In the rows, 128 means zero.
Each row is followed by its class number.
[117  99 114 139 148 176 153  85 105 114 110  39 159 122 119 138  95 177
  61 142 164  85  91 161  99  50 169 196 103 185 175 130 142 170 105 164
 168  60 174 164  74 103 152 129 195 107] | 0
[101 110 120 138 118 147  88  76  91 139 104  80 126  72 139 102  70 108
 134 135 141  73 139 153  94  71 162 120 157  98  69 109 137  76 152 105
  77 121  80 167  93 206 104 172  89  99] | 3
[124 139 149 111 140 120 104 122 106  93 114  95 146 148  81 145 129 149
 155 121 122  52 190 167 133 149 156 144 108 152 135 112 148 135 142 168
 187  95 134 147  90 134 141 133 131 150] | 7
[ 47 149 218 137 173 138 136 131 123 128 163 195  83 162 173 198 111 133
  77 143 118  84 109 103 161 133 165 147  76 121 175  95 141 101 116 147
 109  78 140 195 157 105  72  42  98 155] | 3
[101 149 122 126 110 121 146 179 114 167 150  92 142 181 138 144 128  98
  90 155 130 162 114 103 138 113 108 125 151 107 120 148  83 165 136 133
 150 113 105 131 160  80 111 121 125 104] | 2
[119 103 101 130 107 213 100 114  71 114 127 123 112  91 124 158  81  79
  78 135 137 179 164 129 147 137 143 170 158 111  83 159  72 145 141  95
 157 125 127 195 147 133 154  92 112 117] | 6
[138 137 156 139 139 142 145 117 190 105 172  96 103 190 158 141 109 143
 131 125 163  57 145 146 129 122 167 149 103 123 110 130 149 132  85 212
 152 122 184 170 144 124  98  91 190 105] | 3
[118 120 152 111 127 125  66 136 123 128 119 124 121  97 125 122  74  41
 128 105  99  86 173 129 149 161 125 135 115 120  53 108 123 118 108  80
 130 154 108 156 135 134  98 160 171 159] | 4
[119 113 131 129 127  90 148 144 130 128  88  82  80 137 136 123 154 187
 164  85 140 142 152 145 111 184 126 148 155 118 153 105 160 145 107  69
 116 134 113  83 139 129 139 107 124 131] | 8
[131 132  87 121 134 127 164 114 119 107 110 120  89 153 119 134 148 126
 142 126  98 126 167 132  89 159 195 134 129 156 145 155 110 162 156 195
 178 111 125 121 141  92 115 156 184 124] | 3
[121 126 144 107 107 128 102 175 130  86 112  83 138 146  47 167 122 142
 133 168 127  99 157 128 101 144 119 186  84 142 135 151 123 136 102 128
 179  86 186 193 115 114  70  94 170 120] | 3
[145 138 124  91 140 102 110 109 136 166  99 151  94 109 113 111 112  84
 137 105 117 143 142 155 149 114 140 125 144 114  94 118 105 164 139  95
 102 197  96 133 111 136 114 203 135 183] | 11
[ 91 131  97 105  99 125 169 151 142  92 111 139 122 129 109 148 167 121
 158  96 118  79 139  84 115 192 114 149  62 114 152 120 141 140 140 206
 180 100 135 133 118  72 138 131 153 155] | 5
[117 136 141 123 155 140 121  86 156  77  99  85  32 158 137 135  69 133
 150 139 141  50 165 152  58 126 179 145 124 128  86  89 142 119  84 144
 104 100 155 103 117 128 107 209 151 143] | 0
[120 126  85 142 123  78 149 135 113 140 117 142  73 124 147 131  86 131
 135 148 108 145 147  86 137 126 118 149 121  90 166 124 110 129 142 117
 131 159 108 139 178 138 164 112 124 151] | 1
[ 98 122 142 125 127 138 139 132 101 123  89  61 149 143  98 116  98 118
 130 111 110 136 180 199 123 105 119 135 169 158 123 119 114 160 128  85
 147 104 108  81 109 129 118 125  62 121] | 9
[163  99 235  96 128 102  97 135 129 139 138 123 129 113 155 145 113 142
 120 120 148  25 195 139 123 121 178 141 139 133 123 126 141  98 162 162
  82  70 138 168 102 148 150  74  70  84] | 8
[156 141  86 108 113  87 146 170 131 142 133 128  95 143 131 151 146 136
 147 142 102 131 137 112 129 167 105 101 111  93 107 117  96 119 133 127
  81 169 124 102 144  73 124 149 182 122] | 1
[ 93  85 104 148 121 149 168 124 129  98  67  51 156 154 145 117 116 146
  85 113 134 160 143 142  98 158  95 151 152 122 131 152 125 178 111 139
 182 103 103 147 149 104 147 135  94 108] | 0
[133 124 117 141  93 120 142 158 112 117 134 117 139 157 151 142 140 127
 134 129 122 173 129 121 156 172  97 129 152 132 136 116 118 134 133 137
 108 127 119  92 169  98 161  79 105 112] | 9
[100 104 157 148 113 153 141 145 128 163  76  96  25 105 111 125 103 133
 135 112  76 168 156 147  92 107  90 105 142 146 146 103 101 133 118  86
  72  72 121 137 152 145  96  84 108  98] | 0
[105 132 152 139 141 162 122  96 129  87 135 104 211 145 121 143 143 154
  97 126 140 153 118 101 117 146 109 185 117 136 172 138 129 143 147 158
 163 130 150 126 112 181 155 115  63 101] | 6
[129  74 150 137 168  67 104 152 177 166 113  36 146  79 157 100 139 140
 132  85 198 109  19 144 145  87  94  98 123 119  97 132 149 112  56  56
 108 143  96 121 112 137 166 165 159 162] | 10
[146 110 111 121 132 165 128 115 107  81  99 123 135  86 148 135 142 151
 133  89 119 184 100 148 122 178  90 125 134 111 104 129 112  79  80  96
  79 155 113 100 135 113 128 117 136 103] | 10
[ 90 143 172 153 110 215 127 158 125 122  82 112 166 102  95  94  76  67
  34 107 113 169 143 163 125  89  94 178 123 150  86 141  87 143 117  72
 134 128 114 146 120 101  84 140 100 113] | 2
[ 88 148 106 152 119  77 174 114 122 148 129 111 131 192 142 117  36 103
 112 122 123 101 172 138 111 138  98 153  75  71 153  87  88 153 151 116
 164 149  91 207 151 118 104 121  98 155] | 0
[105 141  83 111 102 113 131 103 110 116 122 181 142 134  99 146 137 145
 173 114  94  61 174  92 100 190 168 138 112 101 179  98 131 128 205 190
 170  88 111 169 111 130 106 121  79 140] | 0
[157 158 145 104 127 119 163 119 114 104 144 108 164 185 108 127 121 128
 121 146 125 109 154 104 104 141 158 140 165 125 152 120 105 135 152 166
 143 126 115 132 116 112 121 180 137  94] | 6
[136 104  54  95 138  38  99 102 159 140 164 130 108 151 105 127 162 108
 171 146 129   6 126  71 152  90 126 103  97  91 122 149 163 146 185 232
 113  90 134 117 104 177 108 118 122 190] | 5
[117 139 143 102 125 142  96  88 142 114 111 125 139 117 129 136 128 116
 140 116 146  64 116 109  77 114 179 168 125 141 138 101 153 127 136 156
  92  91 143 123  80 178 142 168 110 117] | 2
[ 90 114 124 130  97 143 159 107  94 111 101 157  88 115 136 124  84  27
 138 113 115 152 152 132 107 153 131 116 136 111 121 117  87 126 143 118
 139  92  70 179 156  97 130 124 115 137] | 6
[ 58 167 192 154 148  94 121  58 116 162 172  64  93 156 133 137  60 118
 109 151 154  95 128 124 175  68 134 137 101  82 132 103 133 106 145 110
 159  99 103 178 129 182  61 123  62 180] | 2
[135 124 116 139 136  85 159 123 134 121 113 106 108 154 128 122 112 144
 141 120 130 106 104 164  97 147 136 155 138 148 154  95 134 137  89  97
 150 139 130  82 142 108 134 116 164 148] | 6
[126 147 137 118 124 116 154 139  84 131 121 130 139 153 156 108 126 135
 136 118 157 153 173 106 125 132 149 141 211 100 151 144 139 138 157  98
 128 150  89  96 128 130 153 156  78  81] | 8
[156 148 120 111 126 117 102 127 131 143 129 149 156 134 126 124 104 135
 143 140 122 134 117 136 150 119 114 108 115  92 109  99 105 134 151 142
  67 173 105 110  98 118 131 197 108 144] | 5
[119 133 112 126  93 149 110 153  42 125  93  88 145 150 121 167  98 160
 111 172 119 201 141 150 136 132  98 147 160 119 129 137  77 169 129 112
 137 140 116 149 136 101 134 100 111  92] | 6
[163 135 119 110 138 146 113 127 147 103 159  72  99 133  63 159 126 164
 156 186 131  71 111  58 126 113 190 145 164 116 152 130 109  99 128 161
 137  85 154 175 122 156 129 168 159 114] | 3
[123 115 115 132 152 113 141 113 138 131 193 157 126 139 130  87  81  97
 102 115  80 125 167  79 131 134 139 121  98  68 105 119  80 130 179 138
 168 105  95 185 172 129 110  93 101 181] | 4
[145  81 131 144 115 166 109 124 124 108  83 118 160  75 129  83 122 114
 105 111 118 139 108 138 112 117 132 133 136 111 104 157 117 111 153 105
  99  90  96 156 141 139 140  86  55 106] | 7
[144 143 141 110 117 154 130 168 125 121 140 107 146 151 129 140 114 115
  95 161 122 104 142  71 132 129 141 134 153 122 130 134 103 124 150 133
  79 102 128 112 141  88 103 150 120  66] | 6
[143 160 165 106 123 237 106 114 148 115 126 151 140 113  50  81  82  68
 101 190 111 106 175 103 122  63 189 170 121 110 114 107 100  89 158 119
  63 110 117 162  96 102  47 218 156  85] | 7
[185 130 133 110 119 118 110 159 107 132 119 127 135 112 108 123 151 152
 110 146 130 118 133 139 137 130 133 130 142 153 125 124 139 128 141 154
  96 116 134 112 107 102 160 132 164 125] | 10
[ 62 143 170 111 107 139 110 130 131 143  84 149  56 121 158 122 129  90
 152 120 158  63 150 119 134 113 150 111  80 101 118 101 136 120 146 185
  59 107  96 172 128 121  70 136 114 120] | 11
[119 132 140 137 117 138 148 132 116 148 121  93 135 142 132 141  92 124
 127 136 139 163 133 160 151  94 110 149 156 131 129 129 124 153 121  84
 136 155 133 136 136 126 127  81  85 102] | 7
[137 127  95 119  99 171 140 132 140  50  94 132 158 114 124 179 163 135
 130  99 124 144  99 113 115 191 100 136 126 159 103 155 134 144 107 148
 118 136 176 169 126 105 108  96 112  99] | 2
[107 119  96 130 115  76 166 133 121 145 160 162 121 117 177 142 107 115
 142  74  97 178 129 139 118 163 101  89 152 108 105 117 139 135 117 100
 164 142 100 103 164 100 112 152 163 153] | 8
[ 97  91 115 118 117 122 110 134 109 138 110  94 132  81 116 149 177 173
 136 124 121 124  84  75 131 131  61 120 129 138 143 125 144 103 137 112
  86 101 134 104  98 144 143  95  84 120] | 0
[103 136 132 108 106 117 179 185  92 155 104  94 132 140 110 124 111 131
  99 121 127 116 169 160  86 108 107 133 150 156 120 124 128 171 140 126
 165 132 122 114 111  97 108 144 121 103] | 5
[121 161 187  86 169 117 160 145 121 140 165 159  90 147  85 142 123 138
 136 131 134 100 134 122 111 133 131 153  93  79 169  98  88  89 123  76
 129 125 147 142 114 118  74  99 109 134] | 4
[103 170 129 134 155 150 134 175 118  98 149 103  69 138 160 189 106  77
 106 115 137  91  83 142 113 144 128 148  20  95  96 119 120 116 120 155
 109 128 162 161 164  77  53 140 210 103] | 7
[190 125 146 109 102 226  97 112 102  71  84  87  77 100 119  90  81  85
  91 143 157 123 170  89  98 108 188 195 196 149 109 131 160 147 122 158
  78  87 145 165 117 146 177 209 192  77] | 0
[152 137 139 103 127 193  95 179  92 158  94 150 162  84 120  91 141  79
  60 161 145 158 135 136 141  73 149 188 148 120  99 169 134 147 131  83
  95 173 127 143 115  87  95 105 152  77] | 10
[138 159 172 120 133 161 143 130 133  67  66 114  48  84 164  93 145  64
 141 106 139 121 126  98 119 144 166 137 159  83 105 145 183  99 100 133
 109 115  98  72 153 126 178 186 112 136] | 1
[130 121 155 123 133 132 133 170 115 140 108 112 138 120 119 115  73  98
 100 141 133 160 118 155 125  63 107 163 133 108  88 128  89 138  93  94
 128 166 114 150 117  81 110 160 182 112] | 4
[111  78 140 133 117 182 104 156 159 129  66  65 102  60 100 142 145 157
 137  73 104 155 115 185 131 147  82 153  62 165 158 106  98 136  73  90
  79  86 140  89 124 113 141  62 171 123] | 8
[157 120 102  94 115  97 112 101  96  54 113 146 102 107 132 181 142 155
 167 147 115  75 149  74  95 197 164 169 122 127 150 126 131  62 143 200
 113 121 137 135 152 150 130 136 141 101] | 11
[ 97 147 206 129 126 167 139 166 144 122 136 147  98 125 121  71  60  66
  93 136 107 135 204  44  96  76 164 120  92 125 118 116  93 101 121 111
 114  84  95 209 156 106  82 187 187 112] | 4
[111 148 154 118 126  86 130 164 156 144 111 135 105 157 130 139 125 128
 149 117 148 142 100 120 130 130 103 148 125 123 160  98 147 158 104 112
  96 129 131  83 124 115 133 139 125 150] | 10
[109 164  99 131 115 112 157 130 105 160 171 120 169 170 136 159 109 134
  91 159 137 144  86 101 179  83  91 133 129  82 128 142 114 158 154 149
 144 168 131 137 123 114  96 122  94 134] | 5
[145 173 181 141 184 115 175 135 163 115 176  73 170 158 107 110 178 129
 119 123 184 121  93 137 116  96 146 161 112 139 144 161 151 100 115  85
 195 179 158  95 126 148 101 107 106 108] | 7
[ 79  77 150  94 117  85 151 193 139 150 112 125 140 104 126 131 139 125
 145  69  84 145 151  92  80 159  65 131  79 142 170  96  90 135 147 149
 113 103  87 125 148 122 106  84 129 101] | 4
[ 96 132 121 126 117 144 131 126 113 150 101 143 117 130 108 115 159 128
 138 101 113 143 115 112  94 136 126  95 143 146 162 128 115 145 154 120
 111  91 112 109 109 130  97 157 115 111] | 0
[ 89 141 164 131 147 146 176 163 129 124 153  88 141 188 130 126 117 128
  56 132 176 145 125 156 108 132 126 139 139 116 124 132 110 155 118  94
 152 117 127 125 147  93  81 121 104 108] | 1
[122 125 184 122 122 207 140 140  89 124  97  81 170 115 132 139  92 120
  44 171 190 157 111 134 138  47 114 196 160 146 131 141 120 153 128 150
  86 153 146 180  91 134 138 143 120  34] | 4
[138 110 147 103 136 181 140 137 150 104 125 117 123  81 119 130 172 153
 122 123 134 109 109 102 132 115 132 148  97 141 165 147 146 112 137 169
  98  51 164 123 119  95 112  67 110  85] | 2
[ 88 103  82 124 170 130 143 104 141 116 115 104  86 145 119 115 104 163
 136 116 120 126 128 115 104 106 137 159 147 129 156 129 102 160 118 133
 157 114 123  96 137 131 121 148 119 147] | 2
[138 129 157 118 100 116 126 188 121 151 132 160 167 154 133 132 125 155
 105 152 140 135 138 134 136 162 122 150 115 119 169 110 126 131 143 147
 110 114 120 157 144  83 122  92 133  99] | 3
[109 155 115 155 166 122 166  63 154 148 162 205  60 153 167 134  75  91
 138 121 115 176 116 127 156  64 169 160 123  89 144 113 110 165 136 137
 137 183 132 133 159 153 111  79 104 181] | 4
[ 74 120 104 131 106  90 157 127 128 144  80  87  97 146 118 148 146 144
 151 117 140 144 129 116 135 119  89 139 143 101 163 143 150 166 127 124
 138 100 118 125 124 152 117  88  77 137] | 10
[ 93 147  99 116 105 142 133 171 127 159 104  92 132 156  97 131  69 102
 100 139 121 152 126 129 132 118  93 167 148 112 135  86  91 184 119 109
 113 146  98 109 127  96 111 197 159 132] | 10
[106 155  97 124 107 115 163 117 136 124 122 128 140 153 123 139 149 190
 146 137 158 129 123 105 119 125 129 143 135 145 159  99 141 139 152 160
 102 161 136  94 109 129 114 158 107 111] | 11
[138 121 104 144 113 110 128 127 154  92 124  91 152 120 115 146 136 147
 158 124 156 103  82 138 127 159 105 151  80  90 147 110 121  74  95 105
 120 116 142 119 137 147 154  99 107 142] | 9
[ 87 131 119 159 107 159 146  90  99 182 153 103 177 132 114 153  34 124
  36 146 141 163  68 151 200  28  54  98 142  91  79 174  38 157 159 109
 137 152 132 225  83 140 106 148  41 150] | 3
[ 73 137 172 135 110 134 167 159 163 134 142  99 167 171 129 148 142 161
 126 108 143 183  88 111 145 120  70 106 114 131 126 126  93 127  85 124
 147 153 118 123 134  88 101 130 121 121] | 7
[ 57 126 124 160 137 155 215 102 130 150 127 120 103 134 104 121  98 209
 107 106 133 187 115 151  58 114 105 151  92 115 201  86  72 124 124  71
 143 113 132 127 109 118 118 158 124 119] | 8
[121 155 156 120 153 164 110 142 164  87  98 118 217 150 101 135 155 119
 131 136 138 138  70 146 142  94 142 172 132 149 148 142 163 173  77 113
 148 145 171 105  91 112 110 155 120 127] | 9
[130 116 133  97  94 184 116 150 140 143  72  49 129 121  85 163 110 115
  80 150 114 119 177 142 108 113 116 145  78  99  58 147  44 166 148 139
  70 120 143 227  84  92  92 139 123  89] | 10
[100 142  84  85  91 134 136 167  94  46  86 117  86 143 127 167 101 115
 120 113 178  50 157  52  98 164 161 181 102 104 117 146 137 162 139 175
 132  96 150 230 135 105 106 153 143 124] | 11
[134 187 135 143 146 121 108 112  85 138 167 156  78 157 138 173  70  68
 123 136  99 118 127 124 172 157 163 166  98 129 165 137 127 178 151 135
 192 121 184 178 159 111 111 101 171 151] | 10
[113 133 163 130 135 126 150 146 151 127 117 101 164 148 121 104 126 124
 125 118 150 107  95 136 117 109 129 153 155 122 173 110 149 128  99 124
 146 100 122  90 120 132 150 176 118 117] | 9
[119 139 140 140 115  97 160 128 111 135 129 126 120 123 157 102 107 137
 127  98 120 128 127 108 139 132 123 142 128 113 158 114 148 125 126 109
 139 128 106 113 139 102 143 130 151 142] | 8
[107 158 127 117 137  94 138 105 140 111 129 156 111 176 138 116  91  69
 141 116 122  60 178  84 117 157 207 160 122  99 134 115 136 131 137 124
 151 137  95 175 139 127 106 160 141 172] | 3
[ 77 174 132 141 108 193 114 101 114 110 124  93 142 128  70 135  87 200
 130 143 102 123 143 105 104 168 137 160  65 162 198  61  92 115 154 145
 134  88 152  58 102 130  97 216 145 113] | 4
[112 146 183 139 149 145 133 101 137 145 156 153 160 153 135  84  63  27
 106 123 161 156  83 147 109  95 149 157 189  76  70 135  84 134 102  26
 172 192 109 214 132 133  97 172  89 125] | 11
[109 147 173 102 125 184 129 140  68 141 100 155 148 138 126  79  87 110
  81 160 143 134 200 136 100  47 183 146 167 153 158 165 113 166 148 173
 175  78 110 173 107 100 128 171 132  74] | 2
[ 30 156 168 132 106  85 139 142 122 191 141 128 151 178 134  99 119 125
 105 129 163  82 141  97  98 105 117  91 136  97 115 115 129 129 157 110
 145 124  85 167 113 150  44 155  64 128] | 10
[119 140 134 122 120 101 125 122 117 158 136 128 149 137 141 147 139 159
 118 134 138 116  84  98 187 108 103 106 121  99 134 114 139 119 131 135
  74 136 119 123 101 121 105 145 143 133] | 4
[129 119 121 121 138 165 143 104 138 142 126 109 138 114  89 129 173 157
 124 123 122 155 135 146 148 118 103  96  97 156 147 131 115 158 152 106
  92  80 160 135  77 118 157  60  73 142] | 10
[ 78 119 167 100  99 121 146 155 141 148 138  90 166 132 117 125 127  68
 119  80 112  96 152  75 133 116  81  85 123 116 114 153  82 143 163 143
 126  82  93 162 105 121 103 145  83 110] | 8
[106 156 134 126 153  97 171 155 125 137 103 113  90 137 122 125 156 110
 171  66 105 159 160 173  66 176 148 130  81 146 149 114 112 137 119  42
 174 151 113  86 150 116 125  98 123 147] | 7
[ 83 137 106 129 116 108 169 159 110 157 118  97 138 144 112 136 155 147
  95 122 149 118  86 120 112 145 104 132  98 122 168 111 119 152 147 104
 124 119 122 123 111  98 122 140 145 129] | 1
[ 43 154 170 149 149 133 155 133 136 152 113  46 179 190 131 123 172 190
 114 131 167 118  85 126 116 114 119 156 126 121 164 121 127 147 121 117
 160 130 116  96  98 109  96 130  70  91] | 2
[ 75 130 138 144 127  84 138 113 170 192 126  70 155 138 119 116  90 175
 115 131 141 107 105 102 155  83  93 112 123  94 148 118 121 135 103  98
 165 149 105 162 117 166 106 178 102 165] | 10
[ 61 126 145 127 116 163 163 136 145 123  69  71 173 142 101 158 148 182
  97 115 178 144 129 149 112 116 110 154  71 178 193 127 102 160 115 152
 118 127 138 115  76 108 120 179 149  87] | 1
